[[  0 -13  34   0 -36   0   0 -20 -59 -57]
 [  0 -28 -57 -51  -9   0  56   0   5 -34]
 [  0 -30  42  18   0  37  31 -45  10 -49]
 [ -7 -15   0 -64 -37   0  25   0 -57 -54]
 [ -2  15  -7  -8   0  43  -6  -3 -57 -58]
 [-21 -14 -59  10 -19   8  34 -40  21 -33]
 [ 37 -30  38  37 -15  45   0 -42  26 -48]
 [-15 -28  -1 -66 -21  20  50 -13 -38 -46]
 [ 49   0  -7  16 -37   0  36  13  52 -51]]: -57

[[-43 -34 -28  68  -5   9 -37  40  10   1  40  38]
 [-15  -4 -35  12   7 -51 -42  27 -32 -43  15 -14]
 [ 45  20 -48 -41  36 -13   3 -24 -65 -10 -60  -6]
 [ -7  39  32 -18 -79  92  42 -36  18  70 -73  -2]
 [-29 -26   2  24  19 -11 -28  34  22 -13  39  -1]
 [-51  61 -51  -8  61  64 -53  90 -53  62  21  25]
 [ 26  35  28  -3 -15  17   7 -10  31   5   6 -28]
 [-10   8 -22  -7  32   9 -77  67  -2  20  39  24]
 [ 45  82  50 -50  11  93  41 -16  16  65 -91 -24]]: 38

[[-16  43   1 -39 -27 -51  12   6 -68   4 -29 -23  14  -7 -66]
 [-23 -28  35  46  -1  22  33 -10  -4  -1 -42 -12  24 -31 -36]
 [-14  -7  14  17  -2  12  11   0   0   2 -16 -16   7 -12 -15]
 [ 22  66  33  19  16  11  34  20  -4 -20 -48 -13  40  45 -50]
 [-31  48 -11 -23 -27 -55 -79 -18   9 -18  15  -5  23  35 -35]]: -66

[[-26  14 -56 -17  32 -19  93  -3 -12]
 [ -9  -8 -34  -3 -41  27  31   2 -32]
 [  1 -20 -35  -4  -1  16  20 -17 -31]
 [  0 -19 -49 -15  80 -25  50 -38 -20]
 [  4 -24 -47 -13  79 -22  41 -42 -24]]: -12

[[ 17   4  10 -47 -33  -5 -23]
 [ 54  59 -15   4  41  62 -38]
 [-18  -6  -5 -30 -36 -48  39]
 [ 13  41  -2  -4  12  30 -27]
 [ -7   1   1  -4  -9 -15  10]
 [ 73  72   1 -83 -26  37 -56]
 [ -3  58  -5  31  58  36  -9]
 [  8 -36  -8 -59 -29 -43  31]
 [ 32  67  -4 -12   1  36 -31]
 [-13  -9 -13  11  11 -33  52]
 [-23   3   7   4 -32 -36  24]]: -23

[[ 18  12  32   0 -20  13  12  -1  38   6   1  47  45  39  20  56]
 [-19 -23 -42   0  35   0 -14  -7 -44  -1  -2 -57 -59 -48 -30 -75]
 [-21  12 -27   0  16   1   5   1 -34  -5  -4 -43 -39 -31 -22 -42]
 [ 37  10  13   0 -31   0   2  -3  16   3   3  16  10  16  36  20]
 [ 37 -28  -5   0  -6  10 -14  -3  -2  -4   2  -7 -15  -1  55  -8]]: 56
---
-14	9	30	44	-63	-88 ==> -14, -88

18	-36	59	37	-21	-18	46
60	-86	62	80	-60	-27	-1
11	8	-38	56	11	14	16
==> 18, 16

14	-40	4	15
-10	20	18	5
-4	4	-43	68
==> 14, 68

42	32	71	61
-73	-8	90	-52
5	17	-10	12
==> 42, 12

46	37	-43	31	70	7	-10
-77	-15	46	24	12	-12	49
==> 46, 49

-11	-63	37	45	-31
15	84	-52	-55	37
5	55	-30	-35	27
==> -11, 27
---
[[  2  15   4  -8   0   0   0  10   2  53  18  45   0 -35  10   0]
 [ 56 -49   0 -25   0   0   0 -43  -9   7  74 -78   0  79 -46   4]
 [ -4 -80  -8  36   0  -1   0 -71   7  25 -74 -39   0  79 -73  -4]
 [-88 -12  -1  42   0   0   0 -13  -3 -29  -5 -31   0  27 -12   0]
 [ 84 -29  -4 -33   0   0   0 -24   3  19 -12  -2   0  25 -26  -2]
 [ 66  17   0   6   0  -1   0  27   6   6 -36 -39   0 -86  26  -3]] | -88

[[  7  -8  41   0 -14   0   0  18  47   6   5  54  64  44   3  70]
 [ 53  10  59   0  57  -2  -7  -5  65  -8   1  73  77  63  22  90]
 [  6 -32 -11   0  -4  -6 -10   2  -7   2   0  -9 -14   0   7 -11]
 [-41 -13 -40  -1  52  40  -3  10 -50 -24  -3 -49 -46 -39 -35 -54]
 [ 24  31  21   0 -36 -13   8   1  17 -16   4  29  31  17  45  27]
 [ 17  25  32   0  47  17   2  -1  34  -7   2  40  41  31   7  53]
 [-13   0 -23   0 -41 -10   9   0 -31  -3  -1 -30 -28 -27   2 -38]
 [ 12 -34 -23   0 -68  -2 -11  24 -19   5   5 -26 -25 -21  37 -30]] | 17

[[  6 -48   0   4   0   2   7   0  19   5  25  -6  -9 -19  66  -2]
 [-13 -11 -27  13  -3   0 -10 -22   7 -17   6   8 -13  13 -23  10]
 [  1 -14  -7   5  -7  10 -22 -12   1  15 -48 -31  -4 -15  38   3]
 [ -8  52   7   0   2   0   7  11   5  22 -24  10   2 -10  21  -9]
 [  2 -41 -46 -13 -20  -3 -11  27   0  -4  24   8  18  -8  -7   2]
 [ -7  39  23   3  34   2 -10  -4   0   0 -37   6   0 -14 -43   5]] | -8

[[ -9  36  42  17 -36  -5 -34 -23  81  13  24]
 [ -3  16 -89  -2  73  32  27  40  27 -30  21]
 [-56  23   9   6 -90  30 -34 -14  -1  63 -52]
 [ 69 -34  27 -36   4  45  65  16  51 -50  42]
 [ 72 -46  52   6 -20  18  48  12   3 -16  39]
 [-11 -10 -52 -37  43  21  24  19 -21 -31 -10]
 [ 34 -46  13  25 -54  26  37  14 -68  43 -19]
 [-30  21 -34 -36  -7  21 -10 -34  33   7 -42]
 [  8  16   0  32  20   8   9  45  49 -19  57]] | 34

[[-25  12 -10 -34  30 -55  10  11  62  -1  40 -28   0  11  14]
 [ -4  -1  -2 -26 -35   3  48   7  13 -48 -15 -46 -42  21  36]
 [  4 -14  -2  16 -42  59  10 -27 -44 -27 -50 -22   8  19  13]
 [ -9 -22  -2   9 -54  -9   3 -52 -60   3   7   9   8   6  60]
 [ 32  -1  34  22 -12  20  10  56  23 -36  -2   5   8  34 -57]
 [ -9  -1  16 -29 -36 -36  38 -38   0  -1  20  -6 -37  -1  65]
 [-24 -29  -9  28 -21   0 -11 -44 -15  -1   7 -25  74  33  18]
 [-18  21 -42 -23  36 -38  -4  46  54  -3  18 -32   8  11  13]
 [ -9  10   4 -13  38 -58  -1  21  39  29  53  31  -5 -22  -9]
 [ 13  15 -20  10  49  47 -27  39  13   0 -35  -5   8  -7 -61]
 [  0 -10  53  25  20   0  10   0  44  -1  21   1  37  15 -70]] | -9

[[-11  -6  -3   6  -4  -9  10   3]
 [ -6  -8 -11   6  15 -12  27 -14]
 [  8 -22  -7   0  12  -1   9   7]
 [ 28  78  -5 -14  15  50 -42 -36]
 [ -9  -6  -5 -14   4 -23  28 -11]
 [  6 -35  -4 -25 -17 -23  16  23]
 [  2   6   6 -14 -17  -6  -7  17]
 [ 33  47  -7 -27  26  32 -23 -20]
 [ 12 -22   0 -29 -15 -22  14  18]
 [-11  -4  -5   9  11   6   0  -2]
 [ 19 -12   2 -44 -23 -15   0  14]] | 12

[[ 28  20  11 -37   6  50  19 -42   7   5 -25  42  -8 -20]
 [ -4  39  18 -18 -86 -30  45 -10 -27  30  54  -5 -41 -28]
 [ -2  -5  -6 -17 -11   7  -7  -6   1  -5   7   4 -13 -10]
 [-55  16  31  49 -90 -31  47  58 -13  50  19 -56  33 -34]
 [ 30  -1  33  79 -31 -35  46  67 -12  49  -8   4  16  -9]
 [ 15  52  44 -14 -75 -17  41 -10 -39  36   9   6  -5 -68]
 [-18 -49 -31  57  57  -2 -13  42  36 -12 -11 -19  18  73]
 [  5 -38  -8  -4  45  46 -36  22  28 -12 -27  20  28  -7]] | 15

[[ -2  -8  -8  -4   0  -3  -1  -2   2  -5 -15   0   0  -1 -36]
 [-29 -41 -51  14 -18 -38  13 -35 -21  22 -59   0   0 -19  50]
 [ 16  28  31  28   6  23  -1  -9  23 -17  42   0   0   9  37]
 [-21 -26 -33 -35  15 -21  -1   0 -35 -42 -43   0   0 -20   1]
 [ 25  35  44  52 -16  31   3  -5  40  40  57   0   0  23  30]
 [-22 -33 -42  11 -17 -31   1  -9   2  62 -46   0   0 -17  32]
 [  5   6   5 -48   8   7  -4  22 -13  33  12   0   0   6  31]
 [ 18  27  33 -23   3  24   0  18 -16   7  41   0   0  18  81]
 [ 22  34  42  43   6  30   1   7  32 -32  59   0   0  19 -63]
 [-14 -14 -12   2   4 -12   5  37 -29 -24 -34   0   0 -12 -33]] | 18
---
[154, 1, 89, 201, 99] => 89
[-39, -41, -27, -4, 26, -23, -16] => 26
[2, 7, 6, 1] => 7
[-895, -841, 303, 289, 808] => 303
[-31, -10, 15, -15, 16, -17, 25] => 16
[893, 148, 400, 870, 78] => 400
---
Input:
68	24	-61	81
-3	14	-55	12
-59	-27	76	-77
Output: 14

Input:
2	14	-3	11
17	93	7	76
Output: 93

Input:
42	-70	20	-22
31	23	3	29
Output: 23

Input:
-36	-4	11	-86
-81	76	-1	-21
Output: 76

Input:
12	25	41	78
12	25	-19	-36
8	-54	-91	-36
Output: 25

Input:
13	13	-65	21
33	33	-20	48
-39	-39	-26	74
Output: 33
---
98  76  72   7  88  37  64: 7
330  642  896  774  569  243  395: 774
 17   43  193  225   78   23   68: 225
 216   309  -170   243   572  -319  -530: 243
245  447  440  500  792  783  389: 500
122  219  153   85  186    0    5: 85
